Below is a small trained network, with its code and all its weights. Each question gives an input and a target symbol and asks what happens when units are switched off, that is, made to give their printed mean instead of their output.

import numpy as np


def w(rows, s, z=0):
    codes = np.array(rows[::2]) - 128.0
    scale = np.full(codes.shape[1], s)
    scale[-1] = z or s
    return codes * scale


def f(y):
    return np.maximum(y, 0)


def softmax(a):
    e = np.exp(a - a.max(-1, keepdims=True))
    return e / e.sum(-1, keepdims=True)


def log_softmax(a):
    a = a - a.max(-1, keepdims=True)
    return a - np.log(np.exp(a).sum(-1, keepdims=True))


def net(x, mask):
    ids = ['ΞΠΦαβγεηθλμτψω'.index(c) for c in x.split()]
    T = len(ids)
    res = E[ids] + P[:T]
    q, k, v = (res @ M[0].T for M in (Q, K, V))
    z = softmax(np.where(np.tri(T) > 0, q @ k.T / 2**0.5, -1e9)) @ v
    res = res + np.where(mask[0], z, O[0][:, -1]) @ O[0][:, :-1]
    y = f(res @ A[0][:, :-1].T + A[0][:, -1])
    res = res + np.where(mask[1:9], y, B[0][:, -1]) @ B[0][:, :-1]
    return log_softmax(res[-1] @ U[:, :-1].T + U[:, -1])


Q, K, V, O, A, B = {}, {}, {}, {}, {}, {}
E = w([
[89,14,108,114,50],'Ξ',
[176,74,86,137,82],'Π',
[110,109,119,144,128],'Φ',
[119,135,138,169,148],'α',
[118,139,156,180,148],'β',
[56,115,122,131,44],'γ',
[116,158,123,172,147],'ε',
[109,117,180,202,87],'η',
[87,77,63,118,89],'θ',
[93,116,89,144,114],'λ',
[103,134,100,154,142],'μ',
[164,181,69,146,248],'τ',
[85,117,54,126,129],'ψ',
[174,191,141,227,218],'ω',
],0.018)
P = w([
[118,145,195,114,178],'0',
[29,134,60,120,199],'1',
[172,176,111,166,88],'2',
[12,122,67,125,179],'3',
[182,177,101,173,86],'4',
[6,110,73,124,173],'5',
[191,162,99,168,93],'6',
[7,113,78,125,186],'7',
[193,150,116,170,91],'8',
],0.013)
Q[0] = w([
[119,168,116,196,120],'head 1',
[254,194,146,62,50],'head 1',
],0.009)
K[0] = w([
[172,121,156,137,132],'head 1',
[99,193,10,211,63],'head 1',
],0.011)
V[0] = w([
[163,207,205,254,201],'head 1',
[216,37,242,138,55],'head 1',
],0.0082)
O[0] = w([
[181,63,210,83,141,253],'head 1',
[144,54,131,247,170,111],'head 1',
],0.013,0.012)
A[0] = w([
[82,77,88,140,230,144],'neuron 1',
[254,139,64,169,58,63],'neuron 2',
[50,121,163,95,97,141],'neuron 3',
[71,28,103,35,126,76],'neuron 4',
[147,201,165,109,209,118],'neuron 5',
[137,103,213,197,105,254],'neuron 6',
[162,152,161,40,108,63],'neuron 7',
[95,187,103,57,138,15],'neuron 8',
],0.0091,0.0037)
B[0] = w([
[128,105,131,115,7,191],'neuron 1',
[185,74,139,163,133,157],'neuron 2',
[124,234,91,135,178,168],'neuron 3',
[156,134,176,113,168,196],'neuron 4',
[80,143,122,90,147,178],'neuron 5',
[127,158,133,94,97,250],'neuron 6',
[186,124,61,204,126,202],'neuron 7',
[106,110,162,239,167,150],'neuron 8',
],0.011,0.013)
U = w([
[65,72,127,250,130,1],'Ξ',
[132,49,92,238,131,156],'Π',
[66,151,128,84,90,137],'Φ',
[79,126,156,96,139,102],'α',
[75,116,167,82,131,61],'β',
[103,228,76,90,27,250],'γ',
[91,147,151,107,176,128],'ε',
[148,103,156,165,47,216],'η',
[61,149,109,185,130,72],'θ',
[58,156,135,144,153,212],'λ',
[74,154,141,125,187,101],'μ',
[164,177,55,134,208,124],'τ',
[61,164,145,231,203,48],'ψ',
[191,138,124,110,160,74],'ω',
],0.011,0.0035)

Each question gives the input, a string of symbols that net reads in full, and the target symbol t.
The units are the heads (2 rows each of Q, K, V and O) and the neurons (one row each of A and B). Each row of codes is followed by its name. A weight is (code - 128) times the scale printed after its matrix; where a second scale follows, it is the last column's (O, A, B and U).
mask holds one flag per unit, heads first, then neurons. A switched-off unit (its flag False) gives its mean, the last column of its rows in O or B, instead of its output. The means were averaged over made-up inputs and are rounded, as every weight is.
A unit's drop is (log p(t) with every unit on - log p(t) with that unit switched off) / (log p(t) with every unit on - log p(t) with every unit switched off).
The circuit of an input: a set's keep is (log p(t) with only the set's units on - log p(t) with every unit switched off) / (log p(t) with every unit on - log p(t) with every unit switched off). Starting from all 9 units, units are removed one at a time, each time the one whose removal leaves the highest keep (on an exact tie, the one counted first), for as long as the keep stays at least 0.8.
units of the circuit, in order: the units of the circuit, biggest drop first
most important unit: the unit with the biggest drop
top k neurons: the k neurons with the biggest drops, biggest first
drop of u: that unit's drop, to one decimal
input γ γ ψ Φ, target γ: units of the circuit, in order	[head 1; neuron 1]
input η ψ μ Π μ β, target η: units of the circuit, in order	[head 1; neuron 1; neuron 6]
input ω τ ω β, target ω: units of the circuit, in order	[head 1; neuron 7]
input γ ε β Π, target γ: units of the circuit, in order	[head 1]
input η Ξ ψ τ, target η: units of the circuit, in order	[neuron 1; head 1]
input τ Φ β η η η ω ω, target τ: units of the circuit, in order	[head 1; neuron 7; neuron 1]
input ω Φ η ω θ η ω η, target ω: units of the circuit, in order	[head 1; neuron 7; neuron 4]
input ψ ω λ γ η γ γ η, target ψ: units of the circuit, in order	[head 1; neuron 8; neuron 6; neuron 1]
input ω θ ε Π ψ η η Π, target ω: units of the circuit, in order	[head 1; neuron 4; neuron 7]
input τ ε ψ τ α μ, target τ: top 2 neurons	[neuron 7; neuron 3]
input λ α τ α ψ Φ λ ψ μ, target τ: units of the circuit, in order	[head 1; neuron 1; neuron 6; neuron 7]
input η Φ η ψ ω λ ψ γ, target η: top 2 neurons	[neuron 1; neuron 5]
input ω γ ω γ τ ω Φ, target ω: top 2 neurons	[neuron 1; neuron 7]
input ε τ α β α θ η λ Π, target Π: top 3 neurons	[neuron 2; neuron 6; neuron 1]
input Ξ λ Π γ, target Ξ: top 2 neurons	[neuron 6; neuron 5]
input ψ Ξ ψ, target ψ: most important unit	neuron 8
input ω α β μ λ, target ω: top 2 neurons	[neuron 1; neuron 6]
input β Π ω ω ω α α θ, target β: top 3 neurons	[neuron 7; neuron 4; neuron 1]
input ω ω β Ξ, target ω: top 2 neurons	[neuron 7; neuron 4]
input τ μ ψ ψ λ θ, target τ: drop of neuron 7	0.5
